Each row was made from one small tree. The marks that hang from a mark follow it in brackets, in the order of their numbers. Every link used is in the known rows. Write each row's tree.
Known rows:
j_960(j_75(j_450 j_524 j_888) j_407): [-0.332 -0.869  0.704 -0.555  0.997 -1.392  0.543  0.969  0.305 -0.309
  0.861 -0.560  0.300  0.315 -0.003  0.154  0.450 -0.619  0.061 -0.433
 -0.132  0.878 -0.484  0.145  1.657 -1.186 -0.995 -0.530  0.570 -0.056
  2.166  1.371  3.917 -0.462  1.287  0.129 -1.046 -0.410  1.397 -0.044
  6.464 -1.147  0.720 -2.496 -0.187]
j_450(j_809(j_524) j_960(j_541)): [-1.297  0.284 -0.265  0.295  0.317 -0.598 -0.046  1.338  0.176  0.303
 -0.237  1.009  0.106  0.441 -0.061  0.259 -0.368 -0.144 -0.245 -0.676
 -0.800  0.523 -1.505  0.215  1.821 -0.672 -1.349 -2.397  0.879  0.622
  1.763  0.365  0.264  1.564  0.456 -0.459 -0.928  0.615  0.564  0.067
  1.626 -0.641  0.478 -0.110 -0.508]
j_930(j_323(j_809) j_784): [-1.651 -0.002 -0.981 -0.691  0.626 -0.505  0.341 -0.551 -0.688  0.288
  1.109 -0.347 -0.929  0.788 -0.706  0.933 -0.755  0.633 -0.458 -0.885
 -0.148  0.217 -0.398  0.392  1.771 -0.588 -0.892  2.493  0.131 -1.005
  1.148 -0.185  0.670  0.777 -0.081 -0.480  0.158  0.090  1.496  0.312
 -0.856 -0.402 -0.443 -0.485 -0.069]
j_960(j_75(j_524(j_407) j_541)): [-0.644 -0.917  0.210 -0.942  0.337 -0.715 -0.020  0.931  0.015 -0.495
  0.736 -0.465 -0.183  0.548  0.358 -0.053  0.365 -0.264  0.150 -0.678
  0.206  1.162 -1.028  0.271  3.073 -0.221 -0.416  0.521  0.568 -0.354
  1.494  1.138  2.615 -0.719  1.030  0.183 -0.421 -0.513  1.258  0.169
  6.277 -1.251 -0.626 -1.058 -0.380]
j_450(j_960(j_75(j_888(j_323)) j_407)): [-0.770 -0.247  0.434 -0.631  0.536  0.524  0.429  0.880  0.708  0.520
  0.041  0.326  0.257  0.619 -0.192 -0.327  0.134 -0.608 -0.416 -0.740
 -0.026  0.375 -1.099  0.088  2.876 -0.627 -1.366  0.393  0.359  1.360
  1.688  1.059  2.998  1.331  1.763 -0.303 -0.440  0.192  0.890 -0.233
  3.797 -0.866 -0.085 -1.537 -0.086]
j_75(j_450(j_809(j_524) j_960(j_407)) j_541 j_888): [-0.959  1.017  0.459  0.527  0.630 -2.056  0.847  1.877  0.218 -0.521
  0.485  0.999  0.016  0.602  0.195  0.305  0.303 -0.535  0.297 -1.356
 -0.163  0.086 -1.353  1.011  2.119 -1.665 -0.874 -2.280  1.234  1.179
  3.179  1.807  1.702  0.570  0.881 -0.124 -1.049  0.387  1.423 -0.255
  6.020 -0.934  1.192 -2.407 -0.254]
j_784(j_541 j_930(j_323(j_809))): [-1.569  0.096 -1.277 -0.897  0.307 -0.788 -0.062 -1.068 -0.895  0.847
  1.124 -0.372 -1.054  0.517 -0.560  0.800 -0.313 -0.456 -0.587 -0.797
  0.147  0.297  0.000  0.651  1.270 -0.244 -0.442  0.813  0.468 -0.522
  1.145  0.128  0.826  0.491  0.005 -0.662  0.596 -0.118  1.645  0.270
  0.706 -0.593  0.069  0.373 -0.086]
j_930(j_323(j_809(j_524(j_407))) j_541 j_784): [-1.917 -0.588 -0.468 -0.462  0.493 -2.444 -0.050 -0.414 -0.091  0.602
  1.068 -0.571 -1.404  1.127 -0.415  0.854 -0.850 -0.052  0.053 -1.757
 -0.159  0.213 -0.458  0.600  2.857  0.005 -0.547  2.175  0.323 -2.129
  1.518  0.547  0.286  0.246 -0.178 -0.433  0.035 -0.598  1.668  0.160
  0.456 -0.652 -0.912  0.184 -0.320]
j_888(j_75 j_930 j_960(j_407 j_450)): [-1.129 -1.173  0.671 -1.139  0.367  0.475  0.927  0.291  0.769 -0.608
  0.313 -0.493  0.792  1.280 -0.025 -0.343  0.215 -1.364 -0.841 -0.640
 -0.273  0.934 -0.268 -2.023  2.386  0.082 -1.595 -1.341 -0.322  0.318
  0.398  1.161  2.298  1.500  0.886 -0.172 -0.292 -1.153  1.256  0.015
  3.266 -0.553 -0.059 -2.265 -0.553]
j_960(j_75 j_407 j_450(j_809(j_524)) j_541): [-0.449 -1.571  1.474 -0.519  0.152 -1.939  1.368  1.590  1.349  1.115
 -0.488 -0.477  0.538  0.926  0.645 -0.211 -0.199  1.627  0.220 -0.434
 -2.011  0.925 -1.678 -0.554  3.211 -0.823 -1.848 -3.848  0.748 -0.770
  3.205  1.130  3.532  1.232  1.517 -0.377 -1.221 -1.749  1.298 -0.275
  5.163 -0.762  0.045 -1.713 -1.118]
j_930(j_323 j_784(j_541)): [-1.604 -0.206 -1.212 -0.399  0.461 -0.644  0.151 -0.986 -0.610  0.079
  0.781 -0.358 -0.855  0.492 -0.648  0.840 -0.070  1.206 -0.690 -0.719
 -0.129  0.550 -0.659  0.560  2.014 -0.210 -1.176  0.650  0.355 -0.589
  0.944  0.203  0.972  0.653  0.155 -0.578  0.660 -0.875  1.268  0.247
 -0.446 -0.245 -0.326  0.551  0.225]
j_323(j_784(j_541 j_930) j_809): [-1.311 -0.197 -1.419 -0.712  0.258 -0.061 -0.096 -1.309 -0.681 -0.482
  1.265 -0.190 -0.612  0.227 -0.541  0.154 -0.401 -1.316 -0.582 -0.780
  0.035  0.315  0.279  0.883  0.970 -0.663 -0.430  0.256  0.563  0.147
  1.776 -0.699 -0.013  0.574 -0.041 -0.478  0.397 -0.885  1.563  0.179
  3.435 -0.993  0.241 -1.423 -0.396]
j_75(j_888(j_323 j_784 j_930)): [-1.575 -0.325 -0.587  0.852  0.995  0.766  0.333  0.560  0.569 -1.172
  1.008  0.610  0.042  0.577 -0.202 -0.111  0.045 -1.879 -1.242  0.649
  0.371  1.150  0.297  0.004  2.297 -0.418 -1.097  1.218 -0.562  1.110
  0.048  0.738  0.742  1.068 -0.250  0.131 -0.243 -0.540  0.846  0.269
  0.543 -0.468 -0.075 -3.954 -0.173]
j_960(j_75(j_888(j_784)) j_407 j_450 j_541): [-0.265 -1.436  2.037 -0.949  0.645 -1.086  2.488  0.947  0.844  0.572
  0.327 -1.008  0.629  1.223  0.790 -0.700  0.025  0.770  0.110 -0.827
 -1.426  1.347 -1.106 -0.166  4.145 -0.913 -1.487 -2.375  0.018  0.455
  2.911  1.526  3.457  0.668  1.868 -0.012 -1.640 -2.796  1.713 -0.406
  4.412 -0.915  0.066 -3.867 -0.154]
j_450(j_809(j_524 j_541)): [-1.165 -0.316 -0.668  0.302  0.485 -0.760 -0.587  1.070  0.464  0.827
  0.095  0.903 -0.489  0.230 -0.484 -0.434 -0.418  0.195 -0.583 -0.454
 -0.683  0.470 -1.037 -0.007  0.764 -0.174 -1.199 -1.854  0.854  0.262
  2.046  0.123 -0.659  0.721 -0.094 -0.228 -0.440  0.148  0.664  0.227
  1.543 -0.420  0.407 -0.847 -0.979]
j_450(j_809(j_524(j_407)) j_960(j_541)): [-1.404  0.284  0.059  0.204  0.151 -1.242 -0.041  1.250  0.348  0.477
 -0.224  0.635 -0.038  0.556  0.158 -0.235 -0.093 -0.630  0.166 -1.132
 -0.585  0.652 -1.830  0.487  2.995 -0.110 -1.288 -2.606  0.730  0.262
  1.993  0.905  0.263  1.372  0.451 -0.383 -0.697  0.679  0.956 -0.060
  2.886 -0.917  0.029 -0.556 -0.425]
j_809(j_524(j_407) j_541): [-1.038 -0.873 -0.210  0.238  0.533 -1.241 -0.420  0.386  0.496  1.157
  0.364 -0.157 -0.767  0.553 -0.378 -0.730 -0.333 -0.534 -0.195 -1.582
 -0.439  0.525 -1.033 -0.127  1.602  0.395 -0.863 -0.885  0.507  0.587
  1.852  0.374 -0.797  0.105  0.075 -0.117 -0.475 -0.325  1.191  0.114
  2.564 -0.702 -0.153 -1.125 -0.776]
j_450(j_809(j_524 j_541) j_960(j_75(j_888))): [-1.029 -0.302 -0.030 -0.247  0.501 -0.197 -0.380  2.090  0.693  1.502
 -0.237  1.388 -0.220  0.360 -0.045 -0.436 -0.236 -0.992 -0.748 -0.751
 -0.393  0.165 -1.490  0.307  3.441 -0.244 -1.164 -1.586  1.208  1.528
  3.179  0.630  0.943  0.658  1.006 -0.164 -0.640  0.823  0.426 -0.061
  4.113 -0.677  0.713 -0.907 -0.555]
j_888(j_75(j_541) j_930(j_323(j_784)) j_960): [-1.924 -0.910 -0.529 -1.706  0.416  0.589  0.584  0.524 -0.021 -1.157
  0.617  0.174 -0.114  1.501 -0.053  0.716  0.020 -1.498 -1.161 -0.583
  0.591  0.680 -0.085 -1.062  2.198  0.059 -0.749  1.952  0.048 -0.577
  0.299  0.230  2.092  0.903 -0.045  0.043  0.529 -0.260  1.141  0.308
  3.028 -0.734 -0.762 -1.329 -0.353]
j_960(j_75(j_450(j_809(j_524 j_541)) j_888)): [-0.737 -0.680  0.314 -0.203  0.716 -1.639 -0.166  2.066  0.901  0.798
  0.219  0.890 -0.100  0.213 -0.241 -0.249 -0.009 -0.442 -0.511 -0.065
 -0.634  0.315 -0.918 -0.063  2.440 -0.591 -1.031 -1.732  1.161  0.486
  3.249  0.692  1.819 -0.081  0.638  0.095 -0.745 -0.012  1.111  0.017
  5.840 -0.716  1.026 -2.157 -0.859]
j_784(j_930(j_323(j_809))): [-1.517 -0.100 -1.105 -0.761  0.552 -0.711  0.215 -0.652 -0.673  1.060
  0.753 -0.339 -0.906  0.635 -0.765  0.786 -0.655 -0.473 -0.484 -0.632
 -0.045  0.317 -0.226  0.339  0.774 -0.314 -0.693  1.542  0.250 -0.831
  0.810 -0.037  0.597  0.754 -0.217 -0.553  0.141  0.753  1.493  0.308
 -0.431 -0.619 -0.118 -0.166 -0.205]
j_888(j_323 j_784 j_930): [-1.609 -0.476 -0.788  0.221  0.761  0.799  0.004  0.416  0.453 -1.243
  0.814  0.381  0.250  0.679 -0.386 -0.002 -0.064 -0.941 -1.264  0.621
  0.114  1.169  0.083 -0.604  2.113 -0.065 -1.104  0.658 -0.529  0.756
 -0.480  0.299  0.356  1.427 -0.468 -0.043 -0.168 -0.745  0.739  0.416
 -0.522 -0.268 -0.213 -3.227 -0.407]
j_450(j_809(j_541) j_960(j_75(j_524))): [-0.903 -0.126 -0.206 -1.316  0.162  0.575 -0.443  2.043 -0.202  0.579
 -0.009  1.223  0.334  0.442 -0.095 -0.363 -0.055 -0.009 -0.676 -0.314
 -0.153  0.546 -1.432 -0.047  2.752 -0.222 -1.048 -1.828  1.148  0.453
  2.679  0.517  1.289  0.512  1.077 -0.062 -0.684  1.249  0.356  0.264
  4.464 -0.747  0.542 -0.222 -0.239]
j_323(j_784 j_809(j_541)): [-0.991 -0.310 -0.571 -0.658  0.396  0.311  0.019 -0.144 -0.492  0.229
  1.121  0.234 -0.431  0.792 -0.660 -0.498 -1.033 -0.091 -0.379 -1.388
 -0.404  0.085 -0.157  0.347  0.206 -0.738 -0.642  0.976  0.532  0.264
  2.649 -1.036 -0.682  0.409  0.133 -0.121 -0.518 -0.157  1.577  0.198
  2.931 -0.999 -0.004 -2.129 -0.565]
j_75(j_450 j_524(j_541 j_809) j_888): [-0.914  0.918 -0.043  1.618  0.627 -1.910  0.186  0.869 -0.125 -0.675
  1.023  0.332 -0.175  0.148  0.498  0.612  0.437 -1.993  0.388  0.300
  0.082  0.736 -0.243  0.558  2.001 -0.986 -0.135  0.860  0.731 -0.093
  1.674  0.908  1.387 -0.928  0.482  0.247 -1.175  1.647  1.763  0.337
  7.609 -1.324 -0.211 -2.569  0.006]
j_930(j_323(j_809) j_541 j_784): [-1.682 -0.149 -0.695 -0.742  0.440 -0.997  0.155 -0.793 -0.765  0.134
  1.162 -0.138 -0.934  1.076 -0.867  0.993 -0.997  1.139 -0.228 -1.148
 -0.201  0.195 -0.175  0.561  1.351 -0.630 -0.827  2.755  0.280 -1.860
  1.224  0.059  0.503  0.573  0.154 -0.498 -0.048 -0.381  1.623  0.258
 -1.175 -0.532 -0.647  0.574  0.129]
j_450(j_960(j_75(j_888) j_541)): [-0.653 -0.488  0.608 -0.375  0.470  0.447  0.516  0.922  0.127  0.714
  0.058  0.343  0.284  0.645  0.021 -0.024 -0.201 -0.381 -0.238 -0.899
 -0.500  0.613 -1.243  0.247  2.987 -0.787 -1.275 -0.170  0.592  1.534
  2.147  0.583  2.286  0.760  1.777 -0.226 -1.047  0.077  1.052 -0.171
  3.447 -1.059  0.165 -0.654  0.173]
j_75(j_524(j_809) j_541 j_888(j_930)): [-1.182  0.013 -0.394  2.270  0.606 -0.431  0.088  1.054  0.050 -1.178
  1.506  0.533 -0.279  0.514  0.611  0.643  0.233 -2.354 -0.238  0.429
  0.447  0.869  0.205  0.804  2.071 -1.264 -0.352  1.804  0.351  0.484
  1.395  1.225  1.283 -0.712  0.356  0.242 -0.667  0.703  1.235  0.314
  6.448 -1.165 -0.417 -2.841 -0.365]
j_323(j_784(j_541 j_930) j_809(j_524)): [-1.437 -0.667 -1.517 -0.318  0.459 -0.868 -0.305 -0.827 -0.163 -0.200
  1.168 -0.267 -0.929  0.176 -0.304  0.508 -0.518 -2.020 -0.718 -0.952
 -0.133  0.230  0.319  0.655  1.283 -0.598 -0.214 -0.079  0.749  0.273
  1.873 -0.738 -0.218  0.443 -0.372 -0.497  0.259 -1.171  1.217  0.204
  3.791 -0.827  0.423 -1.315 -0.940]
j_75(j_888(j_323(j_809))): [-1.124  0.526 -0.583  0.425  0.702  0.455 -0.108  0.083 -0.010 -0.422
  1.230  0.553 -0.439  0.278 -0.582  0.024 -0.464 -1.447 -0.491 -0.068
  0.349  0.373  0.310  0.544  0.523 -1.027 -0.679  2.709  0.010  0.448
  0.864  0.110  1.016  0.673  0.446 -0.116 -0.226  0.487  1.335  0.177
  2.291 -0.895 -0.123 -1.987 -0.402]
j_75(j_541 j_888(j_960)): [-1.093  0.273 -0.133  0.395  0.810  0.598  0.650  0.175 -0.021 -1.101
  1.114  0.283 -0.265  0.659 -0.129 -0.089  0.073 -1.169 -0.377 -0.997
  0.286  0.750 -0.373  0.210  0.704 -0.838 -0.778  0.643  0.276  0.880
  0.667  0.989  0.706  0.092  0.859  0.002 -0.257 -0.034  1.313  0.083
  3.359 -1.106  0.072 -1.392  0.031]

Write each row's tree:
[-0.228 -1.347  0.925 -0.820  0.393 -0.809  0.908  0.069  0.620  0.861
 -0.107 -0.998  0.587  0.825 -0.189 -0.312 -0.198  1.420  0.040 -0.764
 -1.302  0.888 -1.266 -0.484  2.264 -0.490 -1.758 -1.518  0.322 -0.020
  1.747  0.687  3.084  0.860  1.544 -0.395 -0.848 -1.422  1.479 -0.191
  3.380 -0.814 -0.124 -1.577 -0.483]	j_960(j_75 j_407 j_450)
[-0.316 -0.847  1.270  0.114  0.241 -1.096  1.885  0.053  0.226  0.485
  0.143 -0.867  0.518  1.155  0.066 -0.337 -0.374  1.915  0.423 -1.193
 -1.624  0.911 -1.132 -0.324  0.916 -1.183 -1.796 -2.477  0.222 -0.136
  2.377  0.885  2.008  1.100  1.462 -0.357 -1.412 -1.566  1.890 -0.201
  3.068 -0.878 -0.099 -1.744 -0.253]	j_960(j_407 j_450 j_541)
[-1.021 -1.203  1.327 -0.759  0.121 -1.343  1.069  1.620  1.422  0.386
 -0.259 -0.421  0.612  1.068  0.711 -0.458  0.048 -0.371 -0.040 -0.480
 -1.390  1.161 -1.574 -1.072  4.307  0.246 -1.541 -3.657  0.494 -1.162
  2.004  1.264  2.602  1.004  1.201 -0.197 -0.584 -0.829  1.307 -0.092
  6.229 -1.074 -0.282 -1.353 -0.914]	j_888(j_960(j_75 j_450(j_809(j_524(j_407))) j_541))
[-0.908  0.302 -0.241 -1.093  0.149  0.267 -0.170  1.997 -0.389 -0.725
  0.208  1.106  0.375  0.411  0.259  0.378  0.233 -0.005 -0.296 -0.120
  0.173  0.775 -1.447  0.507  3.088 -0.809 -0.714 -0.867  1.165  0.271
  1.958  0.949  2.394  0.344  1.159 -0.047 -0.584  0.891  0.514  0.223
  5.376 -0.969  0.281 -0.229 -0.185]	j_450(j_809 j_960(j_75(j_524 j_541)))
[-1.273 -0.635 -1.314 -0.132  0.448  0.315  0.438 -0.457  0.146 -0.704
  0.168  0.234 -0.141  0.229 -0.889  0.044 -0.299 -0.883 -0.910  0.387
 -0.136  0.612 -0.156 -0.010  0.253 -0.485 -1.111  0.634  0.215 -0.243
  0.652 -0.607  0.290  1.408 -0.175 -0.283  0.212  0.008  0.889  0.284
  2.365 -0.754 -0.339 -1.730 -0.523]	j_888(j_323(j_784(j_930)))
[-1.823 -0.268 -1.259 -0.432  0.581 -1.382 -0.147 -0.494 -0.375  0.365
  1.366 -0.444 -1.392  0.613 -0.274  1.313 -0.541 -0.068 -0.683 -1.217
 -0.117  0.106 -0.128  0.489  2.574 -0.445 -0.439  1.366  0.532 -0.593
  1.573 -0.065  0.730  0.382 -0.193 -0.590  0.463 -1.041  1.305  0.300
  0.657 -0.215 -0.089  0.169 -0.489]	j_930(j_323(j_809(j_524)) j_784(j_541))
[-1.712 -0.312 -0.934 -0.173  0.421 -1.769  0.377  0.063 -0.079  1.584
  0.462 -0.294 -1.510  0.835  0.199  1.136 -0.644 -0.932 -0.289 -1.061
 -0.314  0.214 -0.437 -0.003  2.196 -0.128 -0.176  1.288  0.578 -0.686
  1.632  0.114  0.505  0.385 -0.353 -0.425 -0.143  0.891  1.593  0.398
  1.606 -0.606 -0.596 -0.309 -0.491]	j_784(j_930(j_323(j_809(j_524(j_541)))))
[-1.528 -0.987 -0.731 -0.337  0.369 -1.937 -0.229 -0.753  0.144  0.056
  0.858 -0.396 -0.943  0.684 -0.451  0.049 -0.824 -2.029  0.008 -1.479
 -0.171  0.327 -0.008  0.774  1.534 -0.154 -0.321  0.704  0.548 -1.250
  1.836 -0.126 -0.652  0.300 -0.370 -0.330 -0.168 -0.715  1.576  0.067
  3.605 -1.265 -0.416 -1.270 -0.766]	j_323(j_784(j_930(j_541)) j_809(j_524(j_407)))
[-2.221 -0.653 -0.809 -2.362  0.756  0.520 -0.113  0.613 -0.281 -1.385
  1.299 -0.120 -0.067  1.000  0.352  0.693  0.792 -2.890 -1.748  0.039
  1.187  1.494  0.516 -1.301  3.663  0.892 -0.308  0.037 -0.286 -0.391
 -0.859  1.131  2.069  0.467 -0.332  0.084  0.512 -1.055  0.455  0.583
  1.394 -0.217  0.088 -1.179 -0.106]	j_888(j_75(j_524) j_784(j_541) j_930(j_323) j_960)
[-1.351 -0.306 -0.624 -1.028  0.454 -0.406  0.368 -0.107 -0.732  1.113
  0.941  0.032 -0.783  1.204 -0.656  0.127 -1.144  0.544 -0.401 -1.489
 -0.400  0.004 -0.328  0.491  0.373 -0.518 -0.709  1.753  0.522 -0.838
  2.536 -0.891  0.151  0.439 -0.078 -0.229 -0.229  0.450  1.702  0.248
  1.515 -0.855 -0.349 -1.265 -0.307]	j_930(j_323(j_784 j_809(j_541)))
[-0.553 -0.382  0.607 -1.299  0.222  0.013  0.506  0.788  0.085  0.342
  0.189 -0.114  0.217  0.976  0.080 -0.076  0.056  0.990  0.108 -1.766
 -0.350  0.385 -1.687  0.071  3.054 -0.724 -0.972 -0.588  0.801  1.443
  2.179  1.033  2.407  0.776  1.824 -0.366 -0.725 -0.647  1.233 -0.218
  4.014 -0.908 -0.041 -0.760 -0.139]	j_450(j_960(j_75(j_541) j_407))
[-1.536 -0.220 -0.726 -0.804  0.487 -1.056 -0.135 -0.946 -0.839  0.206
  0.928 -0.064 -0.616  1.139 -0.899  0.786 -1.223  0.496 -0.050 -1.205
 -0.288  0.280 -0.029  1.010 -0.130 -0.652 -0.780  2.686  0.443 -2.104
  1.130 -0.671  0.746  0.543 -0.081 -0.421 -0.230  0.099  1.667  0.193
  0.026 -1.097 -0.633 -0.002 -0.051]	j_930(j_323(j_784 j_809) j_541)
[-0.841 -0.529  0.713 -0.832  0.402 -0.418  0.520  1.161  0.705 -0.708
  1.107 -0.703  0.192  0.896  0.868  0.067  0.591 -1.019  0.131 -0.626
 -0.124  0.894 -0.762 -0.647  3.042 -0.476 -0.298 -0.317  0.597 -0.474
  1.290  1.490  2.830 -0.261  1.591 -0.082 -0.556 -0.443  1.143  0.098
  7.888 -1.217 -0.611 -1.570 -0.775]	j_888(j_960(j_75(j_524(j_809) j_541) j_407))
[-1.262 -0.530 -0.589 -0.106  1.006 -0.744  0.569  0.010 -0.383 -0.922
  1.044  0.186 -0.424  0.284 -0.194  0.063  0.039 -2.064 -0.632 -0.059
  0.425  1.359  0.289  0.794  1.362 -0.557 -0.459 -0.134  0.204 -0.395
  0.794  1.208  0.037 -0.252  0.041  0.117 -0.885 -0.838  0.747  0.270
  1.585 -0.850  0.445 -1.762  0.248]	j_75(j_524 j_888(j_784(j_930(j_541))))
[-1.957 -0.566 -0.334  0.784  0.864  0.014  0.166 -0.296  0.099 -0.100
  0.917  0.265 -0.336  1.377 -0.511  0.657 -0.420 -1.152 -0.818 -0.728
  0.186  0.752  0.205  0.000  0.644 -0.198 -1.464  1.573 -0.128 -1.078
 -0.056  1.121  1.201  0.564  0.225 -0.219  0.112  0.661  1.321  0.218
 -0.312 -0.913 -0.371 -0.198  0.470]	j_75(j_888(j_930(j_323 j_541) j_960))
[-1.101 -0.629 -0.850 -0.842  0.289  0.164  0.488 -0.312 -0.444  0.479
  0.959  0.139 -0.644  0.693 -0.657 -0.461 -0.900 -0.771 -0.617 -1.145
 -0.340  0.017 -0.013  0.199  0.542 -0.655 -0.529  0.304  0.587  0.247
  2.934 -0.849 -1.043  0.529 -0.018 -0.198 -0.269 -0.162  1.574  0.222
  3.445 -0.910  0.146 -2.177 -0.570]	j_323(j_784(j_930) j_809(j_541))
[-1.351 -0.271  0.474 -1.059  0.639  0.061  1.343  1.513  0.646 -0.375
  1.239  0.146  0.108  1.480  0.191 -0.394 -0.716 -1.497 -1.164 -0.900
 -0.593  0.501  0.207 -1.714  2.636 -0.161 -0.227 -1.080  0.055  0.486
  1.516  0.267 -0.391  0.904  0.216  0.077 -0.905 -1.218  1.114  0.371
  3.628 -0.313  0.362 -3.221 -1.048]	j_888(j_323(j_809(j_524 j_541)) j_784 j_960(j_450))
[-1.591 -0.807 -0.734 -1.471  0.703  0.922 -0.258  1.382  0.290 -1.935
  0.826  0.581  0.325  0.474  0.000  0.188  0.501 -2.729 -1.621  1.227
  1.022  1.464  0.538 -1.409  2.991  0.231 -0.427  1.272 -0.482  0.356
 -0.681  0.625  1.694  0.928 -0.404  0.366 -0.273 -0.873  0.127  0.594
  1.964 -0.155 -0.163 -2.943 -0.723]	j_888(j_75(j_524) j_323 j_784 j_930)
[-1.248  0.569 -0.178  1.040  0.044 -1.487 -0.437 -0.323  0.354  0.559
  0.318 -0.278 -0.543  0.409  0.323 -0.412  0.238 -0.951  0.669 -0.577
 -0.266  0.781 -1.270  0.437  3.341  0.553 -0.561  0.757  0.304 -0.180
  0.887  0.602 -0.060  0.155  0.362 -0.240 -0.298  1.048  1.896  0.136
  4.324 -1.244 -1.588 -1.627 -0.248]	j_524(j_407 j_541 j_809)
[-1.724 -0.670 -0.363 -0.684  0.452 -1.794  0.437  0.415  0.020  1.508
  1.076 -0.482 -1.572  1.200 -0.184  0.202 -0.776 -0.015 -0.297 -2.035
 -0.283 -0.060 -0.750  0.085  3.346  0.131 -0.482  1.219  0.410 -0.853
  2.943  0.312 -0.305  0.139 -0.179 -0.238  0.043 -0.239  1.693  0.220
  1.947 -0.403 -0.639 -1.069 -0.584]	j_930(j_323(j_809(j_524(j_407) j_541)) j_784)
[-0.398 -0.286  1.326 -0.298  0.065 -0.792  1.821  1.801  1.043 -0.191
  0.050  0.472  0.473  0.892  0.543 -0.482  0.313  1.212  0.059  0.296
 -0.740  0.728 -1.203  0.302  3.245 -1.385 -1.444 -1.144  0.615 -0.345
  3.167  1.892  4.403  0.859  1.972  0.007 -0.524 -1.039  1.615 -0.301
  7.556 -1.005 -0.354 -2.960 -0.546]	j_960(j_75(j_541 j_888(j_323)) j_407 j_450(j_809))
[-0.536 -0.888  1.047 -1.307  0.196 -0.001  0.761  0.732  0.344  0.969
 -0.098 -0.402  0.492  1.026  0.127 -0.260 -0.137  1.118  0.134 -1.638
 -0.991  0.574 -1.716 -0.363  2.930 -0.633 -1.490 -1.685  0.568  1.046
  2.379  0.798  2.617  1.351  1.981 -0.492 -1.112 -0.741  1.222 -0.268
  3.075 -0.904 -0.031 -0.573 -0.121]	j_450(j_960(j_75 j_407 j_541))
[-1.477 -0.304 -1.343 -0.472  0.395 -0.866  0.025 -1.097 -0.621  0.867
  0.423 -0.354 -0.832  0.346 -0.699  0.689  0.031  0.097 -0.721 -0.459
 -0.034  0.633 -0.485  0.487  0.985  0.061 -0.971 -0.265  0.482 -0.409
  0.601  0.364  0.892  0.628  0.027 -0.656  0.635 -0.230  1.261  0.251
  0.019 -0.466  0.009  0.817  0.089]	j_784(j_541 j_930(j_323))
